(in the rows, 128 means zero)
Each row of numbers belongs to one of the elements below and depends on some of the facts about them. Some rows are named. Which element is each other row?

How the elements are related:
α: comes just before; ψ: is directly part of; τ: uses
q_585 | ψ q_824
q_613 | α q_820 | ψ q_800
q_100 | α q_770 | ψ q_237 | τ q_567
q_550 | α q_214 | ψ q_169
q_368 | α q_791 | ψ q_704 | τ q_685
q_403 | α q_306 | ψ q_237
q_548 | α q_536 | ψ q_704
q_618 | ψ q_723 | τ q_316 q_672 q_100
q_649 | α q_269 | ψ q_786
q_869 | α q_478 | ψ q_888 | τ q_302 q_581
q_46 | ψ q_785 | τ q_316
q_601 | α q_229 | ψ q_785
q_16 | α q_241 | ψ q_82
q_18 | α q_438 | ψ q_723 | τ q_316
q_457 | α q_907 | ψ q_26 | τ q_340
q_371 | ψ q_425
q_22 | α q_18 | ψ q_723 | τ q_929 q_316 q_230
q_571 | α q_971 | ψ q_893
q_26 | τ q_685 q_190 q_316 q_109
q_893 | τ q_316
q_581 | α q_130 | ψ q_888 | τ q_130
q_190 | α q_685 | ψ q_4 | τ q_130 q_806
q_116 | α q_232 | ψ q_141
q_462 | ψ q_689 | τ q_581 q_378
q_112 | α q_672 | ψ q_103
q_214 | α q_867 | ψ q_169 | τ q_103
q_520 | α q_14 | ψ q_704
q_269 | ψ q_786 | τ q_316
q_478 | α q_381 | ψ q_888
q_720 | α q_705 | ψ q_141 | τ q_340
q_889 | α q_479 | ψ q_141 | τ q_302
q_406 | α q_340 | ψ q_824 | τ q_924
q_811 | α q_520 | ψ q_704 | τ q_302
q_492 | α q_457 | ψ q_26 | τ q_316 q_46
q_337 | α q_593 | ψ q_341 | τ q_26 q_340
q_999 | α q_462 | ψ q_689 | τ q_190 q_316 q_924
q_230 | α q_601 | ψ q_785 | τ q_723 q_316
q_791 | ψ q_704
q_929 | ψ q_159 | τ q_697
q_232 | α q_720 | ψ q_141 | τ q_316 q_340
q_27 | τ q_567 q_316 q_672
q_685 | ψ q_4
q_265 | α q_116 | ψ q_141 | τ q_116
q_287 | α q_109 | ψ q_316
q_241 | α q_244 | ψ q_82 | τ q_251
q_192 | α q_80 | ψ q_341 | τ q_386 q_971 q_130 q_457
q_664 | α q_618 | ψ q_723
q_109 | ψ q_316 | τ q_371
q_229 | α q_46 | ψ q_785 | τ q_269 q_130
q_985 | α q_187 | ψ q_4 | τ q_230
q_672 | α q_567 | ψ q_103
q_470 | ψ q_893
q_108 | α q_230 | ψ q_785 | τ q_992
q_164 | α q_613 | ψ q_800 | τ q_697 q_130
q_570 | α q_22 | ψ q_723 | τ q_316 q_130
q_567 | ψ q_103
q_244 | ψ q_82 | τ q_316 q_130
q_872 | α q_649 | ψ q_786 | τ q_214 q_983 q_893
q_971 | α q_470 | ψ q_893 | τ q_685 q_613
q_924 | α q_806 | ψ q_597 | τ q_130
q_452 | α q_946 | ψ q_786 | τ q_806
q_479 | α q_444 | ψ q_141 | τ q_346 q_316
q_593 | ψ q_341 | τ q_846 q_970
q_562 | α q_378 | ψ q_103 | τ q_618 q_970 q_806
q_719 | α q_371 | ψ q_425
q_340 | α q_745 | ψ q_824 | τ q_316 q_130 q_378
q_705 | ψ q_141 | τ q_755
q_15 | α q_408 | ψ q_824
q_764 | α q_505 | ψ q_341 | τ q_378
q_14 | α q_386 | ψ q_704 | τ q_408
q_853 | α q_403 | ψ q_237 | τ q_723
q_846 | α q_203 | ψ q_786 | τ q_378
q_537 | α q_16 | ψ q_82
q_745 | α q_15 | ψ q_824
q_203 | α q_452 | ψ q_786 | τ q_130 q_22
q_187 | α q_190 | ψ q_4
q_367 | ψ q_237
q_378 | α q_112 | ψ q_103 | τ q_316
q_983 | α q_891 | ψ q_597 | τ q_785
q_386 | α q_368 | ψ q_704
q_381 | ψ q_888 | τ q_265 q_806 q_103
q_820 | ψ q_800 | τ q_697 q_806
q_159 | τ q_340
q_970 | α q_231 | ψ q_597
q_444 | α q_265 | ψ q_141 | τ q_723 q_316
q_888 | τ q_316 q_378
q_231 | α q_924 | ψ q_597 | τ q_378
q_438 | α q_992 | ψ q_723
q_228 | α q_983 | ψ q_597 | τ q_806 q_985
q_80 | α q_764 | ψ q_341 | τ q_685
q_800 | τ q_316 q_130 q_773
q_755 | α q_406 | ψ q_824 | τ q_567
q_408 | α q_585 | ψ q_824
q_288 | ψ q_773 | τ q_378
q_754 | ψ q_738 | τ q_269 q_924
q_536 | α q_811 | ψ q_704 | τ q_130
q_91 | α q_270 | ψ q_425 | τ q_824
q_824 | τ q_316
q_938 | α q_826 | ψ q_341 | τ q_18
q_251 | α q_228 | ψ q_597
q_946 | α q_872 | ψ q_786 | τ q_452
q_697 | ψ q_27 | τ q_316 q_378
q_826 | α q_337 | ψ q_341 | τ q_457
q_805 | α q_492 | ψ q_26 | τ q_316
q_130 | α q_869 | ψ q_888 | τ q_316
q_346 | α q_853 | ψ q_237
q_770 | α q_367 | ψ q_237
q_341 | τ q_22
q_82 | τ q_567
q_505 | α q_938 | ψ q_341 | τ q_891
q_270 | α q_719 | ψ q_425 | τ q_190
q_806 | α q_251 | ψ q_597 | τ q_723 q_316
q_845 | α q_100 | ψ q_237
q_867 | ψ q_169
q_773 | τ q_316 q_116
q_302 | α q_288 | ψ q_773 | τ q_130 q_457
q_439 | α q_287 | ψ q_316
q_317 | ψ q_818 | τ q_439
q_723 | τ q_316
q_891 | ψ q_597 | τ q_18 q_723 q_685
q_306 | α q_845 | ψ q_237
q_425 | τ q_378
q_103 | τ q_190 q_231
q_907 | ψ q_26
q_992 | α q_664 | ψ q_723 | τ q_316
q_393 | α q_697 | ψ q_27
q_169 | τ q_685 q_229

Named rows:
q_867: [118 133 117 133 147 126 118 136 124 130 135 128 126 126 121 130 112 132
 122 127 122 124 133 135 122 124 133 122 129 135 125 132 123 130 128 109
 127 138 128]
q_811: [137 100 121 122 137 125 120 120 116 159 149 109 107 128 102 126 107 119
 138 116 123  98 139 152  94 162 115 127 135 123 118 140 117 121 148 132
 107 141 117]
q_180: [146 121 141 152 111 134 143 131 139 108 120 134 129 115 115 147 159  95
 116 132 127 140 126 107 142 118 114 127 118 171 152 102 117 121 130 116
 115 104 155]
q_470: [117 134 116 130 146 126 122 136 128 129 132 127 127 125 121 130 112 131
 120 126 120 124 135 134 120 122 132 124 128 137 123 131 123 130 127 108
 127 139 128]
q_891: [135 149 231 105  86 136  68  64 152 145  57  90 156  73 185 129 219 109
 208 135 148 173 104 136 168 100 144 181 149  65  73 167 170 149 146 238
 185  55 106]
q_723: [143 123 142 145  82 140 162 135 122  97 122 145 118 130 124 136 165 121
 123 136 138 115 138 106 148 111 122 111 127 169 169 105 128 111 141 141
 121 110 150]
q_230: [121 119 106 125 147 129 145 148 125 132 138 128 116 161 119 125  94 149
 111 137 122  95 142 135 124 126 139 100 132 135 151 129 118 110 128 107
 118 149 110]
q_664: [116 160 162 122  84 124  95  97 119 116 114 137 132  84 148 122 179 127
 171 109 144 167 130 135 136 109 124 157 140 119  82 150 164 158 143 182
 162 110 146]
q_16: [118 128 102 137 161 125 128 152 127 132 141 134 125 139 113 131  89 136
 106 128 114 106 141 141 117 127 134 108 125 141 136 124 113 123 123  85
 118 149 128]
q_907: [116 138 135 126 131 127 109 122 124 131 126 127 128 113 127 129 131 129
 140 122 125 142 130 130 126 122 128 137 129 129 111 139 135 138 130 132
 135 126 131]
q_457: [125 127 123 126 140 133 131 133 110 136 135 149 140 136 129 131 111 127
 113 109 128 102 117 134 120 136 125 116 122 116 117 125 131 114 115 118
 128 133 112]
q_368: [143 117 198 107  80 132  85  64 121 150 117  98 112  80 133 122 195 103
 208  97 159 158 123 139 116 149 106 179 140 104  65 167 161 149 166 223
 145  91 110]
q_237: [118 110 146 144 107 131 156 140 148 104 133 105 158 139 149 138 114  96
 130 150 123 159 100 101 128 138 101 146 101 191 146 116 110 104 126 105
 116  93 142]
q_190: [122 122 115 133 112 125 128 141 130 135 127 130 127 141 130 114 102 134
 126 133 129 120 132 144 129 142 135 123 136 116 136 132 130 142 124 118
 129 153 129]
q_116: [141 151 165 112 132 127 123  92 148 141 112 121 120  87 122 104 175 154
 125 104 142 185 111 113 131 137 134 163 113 113 101 149 156 139 124 141
 144 148 107]
q_159: [151 118 146 152 100 142 155 130 128 112 122 146 138 122 123 146 159  95
 110 118 134 121 113 105 135 127 111 125 115 151 151  97 122 111 125 124
 114 102 144]
q_786: [139 135 135 163  97 137 145 140 124 100 123 152 127 108 116 141 158 102
 117 124 131 129 137 116 137 113 112 124 121 172 150 102 126 127 138 115
 123 106 170]
q_872: [119 151 145 130  96 126 118 114 114 120 119 141 132 110 147 120 158 131
 159 113 148 143 133 137 132 119 123 144 138 107 104 143 156 146 143 165
 152 120 139]
q_341: [140  95 103 138 111 136 135 132 133 104 116 138 108 152 120 146 171  79
 117 135 145 150 112  82 158 123 125 121 119 138 150  84 107 143 100 138
 103 102 131]

Rows to name:
No name comes twice in this set of rows, the named rows included.
[133 130 156 113 140 130 108 116 154 150  88  94 142 128 153 131 131 137
 146 166 114 118 133 145 149 107 162 125 146  91 139 143 124 119 136 157
 149 106 112] | q_806
[119 111  96 108 138 128  99 125 125 124 122 129 109 154 133 130 144 106
 139 125 146 151 117 104 147 124 143 131 133  98 110 121 122 159  99 154
 125 118  97] | q_505
[126 113 103 109 118 124 135 142 118 130 143 130 127 150 121 127  75 158
 101 134 109  94 130 139 127 138 142 102 138 134 154 126 116 119 115 114
 118 167 126] | q_130
[150 123 161 150 139 139 119 125 160 129  89 112 157 106 131 158 153  96
 116 158 101 120 122 124 155  97 137 123 128 139 162 104 106 111 129 118
 122  79 155] | q_597
[ 93 132 158 111 109 119 115 111 138 124 130  95 158 128 171 120 116 122
 167 135 128 178  99 122 118 138 113 165 118 145  93 156 137 129 130 147
 148 101 112] | q_845
[ 93 126 140 117 124 121 125 129 137 125 139 100 159 140 163 125  91 126
 153 144 122 167 105 127 115 139 114 154 116 150 106 149 129 118 127 123
 139 113 114] | q_306
[119 124 149  91  91 130  75  71 117 118 100 123 124 113 160 131 213  94
 183 105 164 194  94  94 159 118 132 169 136  76  65 134 156 175 105 228
 153  83  97] | q_337
[141  90 101 123 137 125 123 130 116 162 157 113 110 136  93 127  70 128
 117 123 108  84 140 158  95 167 118 111 138 133 133 133 106 121 141 111
  98 162 128] | q_536
[137 128 201  97  71 123  68  39 121 146 115  85 117  54 137 124 218  99
 218 101 148 191 119 134 118 138 103 197 143 111  49 175 164 164 173 245
 151  84 133] | q_791
[148 124 129 162  99 132 163 117 130 117 122 140 135 128 127 136 166  95
 112 132 135 140 123 116 133 122 114 127 118 146 154  97 119 116 137 127
 112 103 156] | q_82
[135 145 187 115 113 130  86  86 154 149  74  97 153  96 170 126 177 119
 175 152 126 151 115 147 154 106 148 157 148  68 103 150 145 143 142 192
 163  84 121] | q_228
[125 134 155 100  99 124 117  98 120 122 120 117 124 115 146 125 156 144
 154 126 134 143 125 123 137 119 133 139 138 115 111 145 146 128 136 184
 147 117 118] | q_46
[124 115  85 134 164 128 149 161 125 134 147 136 120 167 110 126  66 150
  92 139 115  82 145 138 116 133 138  91 129 132 163 119 106 107 120  79
 110 164 115] | q_999
[ 92 121 123 123 144 119 133 144 137 127 148  98 155 152 154 125  69 130
 135 143 116 146 108 127 108 144 118 140 113 157 120 142 116 111 121  99
 130 123 109] | q_403

Now the same elements, written a new way:
Known rows:
q_826: [121 138 184 116 189  84 140 120 121 124 153 160 174 140 166 223 119 147
 117 115 119 123 108 139 155 127 128  71 149 143 129 120 159 129]
q_649: [133 126 129 193 146  90 187 116 154 117 151 150 133 116 151 174 123 113
 133 116 132 123 110 147 140 130 126  70 144 139 125 120 155 112]
q_872: [119 122 132 180 114  86 139 118 150 121 149 124 184 147 126 163 120 117
 118 117 125 121 111 123 141 126 128  82 167 131 117 122 162 106]
q_18: [139 136 129 105 108 101  99 138 123 149 118 117 133 119 117 112 123 116
 118 116 124 124 121 123 112 127 129 119 117 122 124 118 118 109]
q_505: [119 150 167 108 145  84  97 123 119 129 145 119 159 143 158 161 115 119
 113 135 122 122 112 123 198 125 131  99 155 122 122 119 114 107]
q_764: [151 138 168 101 159  81  95 130 115 157 117 121 165 164 120 118 117 120
 114 129 122 124 114 122 185 123 136 123 131 123 130 120 120 118]
q_689: [117 126 135 118 175 172 161 117 128 116 117 146  97 126 120 126 119 122
 142 120 125 133 154 121 155 124 125 204 159 125 123 138 117 106]
q_618: [116 126 156 203 151  88 201 155 139 127 136 149 132 134 137 116 124 120
 158 108 127 124 108 169 138 147 127  63 127 142 128 140 151 109]
q_672: [137 165 103 116 129  97 103 141 133 143 158 122 140 115 135 113 121 117
 127 116 131 124 115 122 147 126 131  78 164 123 121 113 147 106]
q_112: [162 126 110 109 109  92  98 118 120 118 118 120 110 130 118 114 127 113
 117 139 131 134 138 121 145 126 130 126 119 123 140 119 117 111]
q_203: [118 119 126 104 106 107  95 132 118 146 115 120 134 129 116 115 154 148
 116 135 122 123 115 124 103 127 130 166  99 122 124 124 121 154]
q_371: [137 144 117 135 109 113 102 116 134 119 147 120 131 113 135 132 118 110
 118 120 124 124 115 122 135 127 128 101 142 125 123 114 116 106]
q_346: [116 120  97 106 118 166 116 152 112 119 114 111 102 114 139 114 123 130
 120 128 120 123 197 124 105 127 128 105 100 121 125 119 139 225]
q_853: [122 118 116 117 106  98 100 158 117 137 109 115 105 116 134 115 144 123
 118 127 122 124 157 134 100 128 136 153 131 123 125 118 130 200]
q_381: [117 121 134 183 111  85 135 117 151 128 147 121 183 147 125 156 121 117
 116 116 125 121 110 123 135 128 128  84 169 128 119 121 158 107]
q_550: [117 119  98 102 114 167 100 120 114 117 122 121 102 118 135 115 123 123
 118 183 123 122 158 121 126 127 128 125  95 121 127 123 119 163]
q_738: [118 126 137 117 175 174 163 120 128 116 116 149  94 122 118 126 121 123
 143 119 124 132 155 119 152 127 124 205 159 125 129 136 115 106]
q_306: [166 122 100 183 124  89 119 119 118 118 114 117 121 127 160 129 121 109
 122 117 124 124 153 122 153 126 143  91 186 153 121 114 155 158]
q_317: [121 124 111 125 116 103 108 119 119 118 118 133 115 134 136 125 130 115
 121 143 126 123 117 122 136 128 129 105 110 126 132 122 124 126]

Name these rows:
No name comes twice in this set of rows, the named rows included.
[129 161 101 151 149  99 142 125 154 133 174 133 130 115 170 116 120 117
 162 118 136 122 112 148 136 130 129  73 180 125 124 114 173 108] | q_567
[112 125 145 125 155 153 144 172 117 125 117 148  95 161 121 112 120 166
 159 117 126 125 132 121 145 137 127 196 183 124 122 159 119 105] | q_27
[117 126 173 211 114 118 191 147 153 135 161 168 163 147 172 114 137 116
 228 109 160 172 109 202 198 178 126  67  95 173 183 122 128 108] | q_705
[112 121 142  98 134 125  96 132 109 118 118 123 139 154 156 148 116 184
 114 171 119 122 112 122 132 125 133 130  96 118 128 141 118 171] | q_192
[137 176 121 120 109 134 101 117 136 123 152 118 120 111 139 137 119 112
 118 117 125 122 110 123 108 124 129  94 132 124 122 113 117 108] | q_685
[116 125 152 119 126 230 145 117 148 118 131 149 101 131 142 117 122 123
 200 121 152 172 152 124 199 129 122 241 111 146 126 119 113 105] | q_141
[119 128 170 119 169  82 108 119 132 138 161 129 182 132 166 193 114 125
 119 120 120 120 109 137 186 127 129  76 173 124 124 119 148 107] | q_938
[119 124 123 140 109  87  98 128 134 129 142 118 166 146 117 117 119 112
 116 118 125 123 113 122 156 125 129  99 153 122 122 120 132 108] | q_946
[140 125 149 203 158  89 216 120 148 117 140 155 117 116 139 160 135 115
 142 112 129 137 109 159 145 131 126  66 114 155 159 125 137 115] | q_585
[120 122 127 104 120 112 106 121 121 134 122 121 145 121 120 116 120 119
 118 118 125 124 113 124 109 127 126  98 108 123 123 122 134 128] | q_929
[128 121 136 108 109  87  95 144 118 149 115 122 151 158 116 112 122 116
 117 119 124 126 123 121 127 126 130 128 126 124 127 123 116 109] | q_820

